Questions about the matrix below.
1) Give the third largest entry.
2) Give the entry just right of -3.2.
3) Give the first entry in reading order.
[[-10.0, 33.2, -10.8, 9.0, 3.3, -23.0, 35.0, -14.1], [12.6, 11.5, 26.1, -11.3, -26.9, 5.4, 15.9, 21.0], [2.4, 1.7, 4.5, 3.2, 6.0, 7.0, -3.0, 1.2], [-3.2, 0.9, -1.9, 1.2, 1.5, 2.6, -15.8, 5.2], [-6.6, 7.8, 0.8, -0.1, 6.9, 2.7, -16.4, 8.0], [4.8, 3.7, 9.6, -1.3, 0.6, 0.2, 2.5, 7.4], [-6.1, 11.6, 2.3, -4.6, 3.0, -3.7, -18.2, 15.1], [-10.7, -25.5, -26.9, -0.9, 22.6, -18.6, 18.8, 24.1], [13.2, -9.5, 4.9, 1.4, -13.6, 8.4, -11.3, -22.8], [-13.2, -42.1, -19.7, 31.8, -14.5, 7.7, 29.5, -18.8], [30.8, -29.4, -9.0, -35.0, -22.1, -10.5, -6.1, -14.5], [-19.3, 19.7, -1.4, -15.5, -22.0, 19.4, 12.0, 26.0], [-18.8, -0.6, -13.1, -21.2, 28.4, 23.9, -29.1, -9.0], [4.4, -16.4, 11.3, 33.8, 15.6, -14.5, -20.9, -11.4], [1.0, 5.6, 11.0, 1.8, 2.9, 1.2, 1.4, 5.1]]
1) 33.2
2) 0.9
3) -10.0

[[ -21.420   18.657   43.412   10.086  -53.254 -158.622  -90.793  106.383
    71.752  -52.173 -123.381 -274.436  145.433]
 [  71.607  -34.157  -60.312  -48.128  -72.309   20.542 -158.771  -40.740
   -37.696    8.936 -109.211  231.793  -79.473]
 [   8.896  -23.013   -4.836  -33.937  -19.621  -96.920  -68.717  -32.450
   -21.360 -136.081  229.668  -27.670   75.548]
 [-107.051   10.221   16.891  -13.402  -28.757   21.188  -51.961   72.581
    33.833  -18.858 -134.039 -264.044   19.409]
 [-217.733    3.027   28.067   34.343   11.793 -148.693  212.598    1.856
    13.206 -100.025   88.285  -81.534  112.662]
 [-212.700   -5.435   20.103   25.451   11.673 -131.874  217.118  -10.542
     0.276  -99.404  110.063  -93.401   97.126]]
Give the entry just left of 0.276.
A: -10.542
The entry just left of the smallest entry is -123.381
Give the entry just right of -148.693.
A: 212.598
The minimum -> -274.436
The largest entry: 231.793
The entry just right of -51.961 is 72.581
Give the entry just left of -18.858.
A: 33.833
The entry just left of -123.381 is -52.173
Give the entry just left of 97.126.
A: -93.401
Give the entry just left of -109.211.
A: 8.936
The entry just left of -134.039: -18.858

[[ 16.1 -11.0 -13.5  -5.5  -3.9  -9.7  14.8 -12.9  15.0   8.8   2.6   9.7
   -3.2   8.2   9.3]
 [-14.1  18.9  21.5  12.2  10.2  17.0 -11.1  21.2 -12.3  -4.1   2.9  -5.8
    9.7  -4.9  -5.6]
 [ -0.1   2.5 -11.8  -2.8  -2.9 -11.9  43.5  -2.3  14.6  34.2  15.5  15.2
   11.3 -13.8  10.4]
 [ 22.1 -12.3  -6.4  -2.8  -0.4  -1.9  -7.1 -11.9  11.6  -8.6  -4.5   4.7
   -8.6  21.0   7.5]
 [ 21.8 -12.1  -8.0  -3.3  -1.0  -3.6  -1.9 -12.4  13.2  -4.5  -2.8   6.3
   -7.4  19.0   8.5]
 [-18.4  19.7  15.5   9.9   7.2  10.3   7.3  20.2  -9.1  10.5   9.0  -1.5
   14.2 -15.1  -3.8]
 [ 15.5 -11.4 -14.1  -6.3  -4.6 -10.6  14.8 -13.5  14.7   8.8   2.2   9.1
   -3.5   7.3   8.8]
 [-20.0  21.7  16.3  10.9   7.9  10.8  10.4  22.0  -9.1  13.4  10.8  -0.6
   16.2 -17.1  -3.5]]
What is the entry just right of -8.0? -3.3
The entry just right of 11.6 is -8.6
What is the entry just right of the largest entry? -2.3
The entry just left of -15.1: 14.2
What is the entry just right of 15.2? 11.3
The entry just left of -11.8 is 2.5
What is the largest entry? 43.5
What is the smallest entry? -20.0
The entry just right of the smallest entry: 21.7
What is the entry just left of -5.6? -4.9

A =
[[-13.8 -12.3  -5.5 -52.9 -14.5  21.8   2.1   1.7  17.9   9.8]
 [ -1.4  -1.6  -9.4 -37.4  -8.4  19.3  -3.3   7.4   7.0  18.9]
 [ 11.1  22.9  25.3  45.0 -20.7 -18.5   9.5  27.2 -39.5 -36.3]
 [ 28.0  34.9  15.0  50.4  -9.9 -36.9   4.9  24.8 -47.8 -26.8]
 [ -1.0  25.6  23.5  19.5 -25.9   2.1  -0.8  27.9 -36.0 -40.6]
 [-17.2  -0.7  28.4  -4.4 -13.6  15.6   0.2   4.8  19.3 -16.1]
 [ -5.3  -6.9   5.4  -6.6 -12.7 -18.6   7.5   2.2  30.8  34.1]]
Rows and columns are numbered from 0.
The bottom-left entry -> -5.3
The entry directly below the smallest entry? -37.4
The top-left entry -> -13.8
The entry just right of 25.6? 23.5
The entry at row 0, column 1: -12.3
The entry at row 1, column 1: -1.6
The entry at row 2, column 0 is 11.1
The top entry of the column that holds the largest entry? -52.9
The entry in row 1 and column 2: -9.4
The entry directly below the largest entry -> 19.5
The entry in row 2 and column 1? 22.9
The entry in the bottom-right corner? 34.1
The top-right entry? 9.8
The entry just left of the largest entry? 15.0
The entry directly above -6.6 -> -4.4
The bottom entry of the column that holds the largest entry? -6.6
The entry just left of -26.8? -47.8
The entry just left of -47.8: 24.8
The entry just right of the smallest entry is -14.5
The entry at row 1, column 0? -1.4
The entry directly below 25.6? -0.7
The entry just right of 27.2? -39.5
The entry at row 0, column 2: -5.5
The entry just right of -3.3? 7.4
The entry just right of the largest entry is -9.9

a = ((546, 346, 332, 462, 339, 212, 303, 532, 366, 368, 304, 247, 472), (423, 499, 435, 331, 476, 237, 302, 468, 370, 383, 226, 241, 335), (152, 325, 364, 272, 341, 564, 446, 148, 355, 347, 475, 527, 260), (246, 755, 606, 151, 704, 250, 296, 399, 394, 421, 88, 216, 146))
The entry just left of 364: 325
Give the entry just right of 704.
Answer: 250
Give the entry just left of the smallest entry.
Answer: 421
Give the entry just left of 755.
Answer: 246
The entry just right of 212 is 303
The entry just right of 499 -> 435
Give the entry just left of 226.
Answer: 383
The entry just right of 546: 346

518	453	541	538	600	539	585	166	266	565	389	552
460	433	378	497	539	464	467	192	392	481	331	566
532	569	291	495	277	372	321	510	401	314	441	390
318	209	208	237	153	150	252	754	523	141	228	264
41	304	409	150	268	330	109	770	364	323	547	122
591	554	523	540	502	512	575	175	464	524	485	501
399	475	398	464	529	507	431	197	440	502	463	518
541	215	359	459	456	327	612	174	371	369	103	571
321	343	473	376	512	438	432	336	375	473	377	423
583	615	389	539	442	497	458	245	526	478	500	495
482	529	502	526	547	556	497	210	292	549	491	498
103	292	488	151	298	334	238	753	520	338	569	126
84	257	368	141	254	260	175	759	569	261	479	159
557	575	304	581	437	544	352	349	55	481	410	515
Report the entry directly above 532.
Answer: 460
The entry just right of the largest entry -> 364
The 5th entry from the end, reading row by row is 349
The last entry, reading row by row is 515
Report the entry directly below the smallest entry.
Answer: 591
The bottom-left entry: 557
The entry just left of 423 -> 377
Report the 3rd entry on the diagonal from the top-right corner.
Answer: 314
Report the first entry on the main diagonal.
Answer: 518
Report the second entry in reading order.
Answer: 453
Report the entry just left of 252.
Answer: 150
Report the largest entry in the last row.
Answer: 581
The largest entry is 770
Report the entry just right of the smallest entry.
Answer: 304
Report the smallest entry in the first row.
Answer: 166
The fifth entry in reading order is 600
Report the entry directly above the largest entry.
Answer: 754
The entry just right of 369 -> 103
Report the entry just right of 463.
Answer: 518
The entry directly above the smallest entry: 318
Report the entry directly above 245.
Answer: 336
Report the entry directly below the largest entry.
Answer: 175
The third entry from the end, reading row by row -> 481
The top-right entry: 552
The entry just left of 507 is 529
Report the 2nd smallest entry.
Answer: 55
Report the entry just right of 583.
Answer: 615
Report the fourth entry, reading row by row.
Answer: 538
The 3rd entry on the main diagonal -> 291
Report the entry directly above 398.
Answer: 523
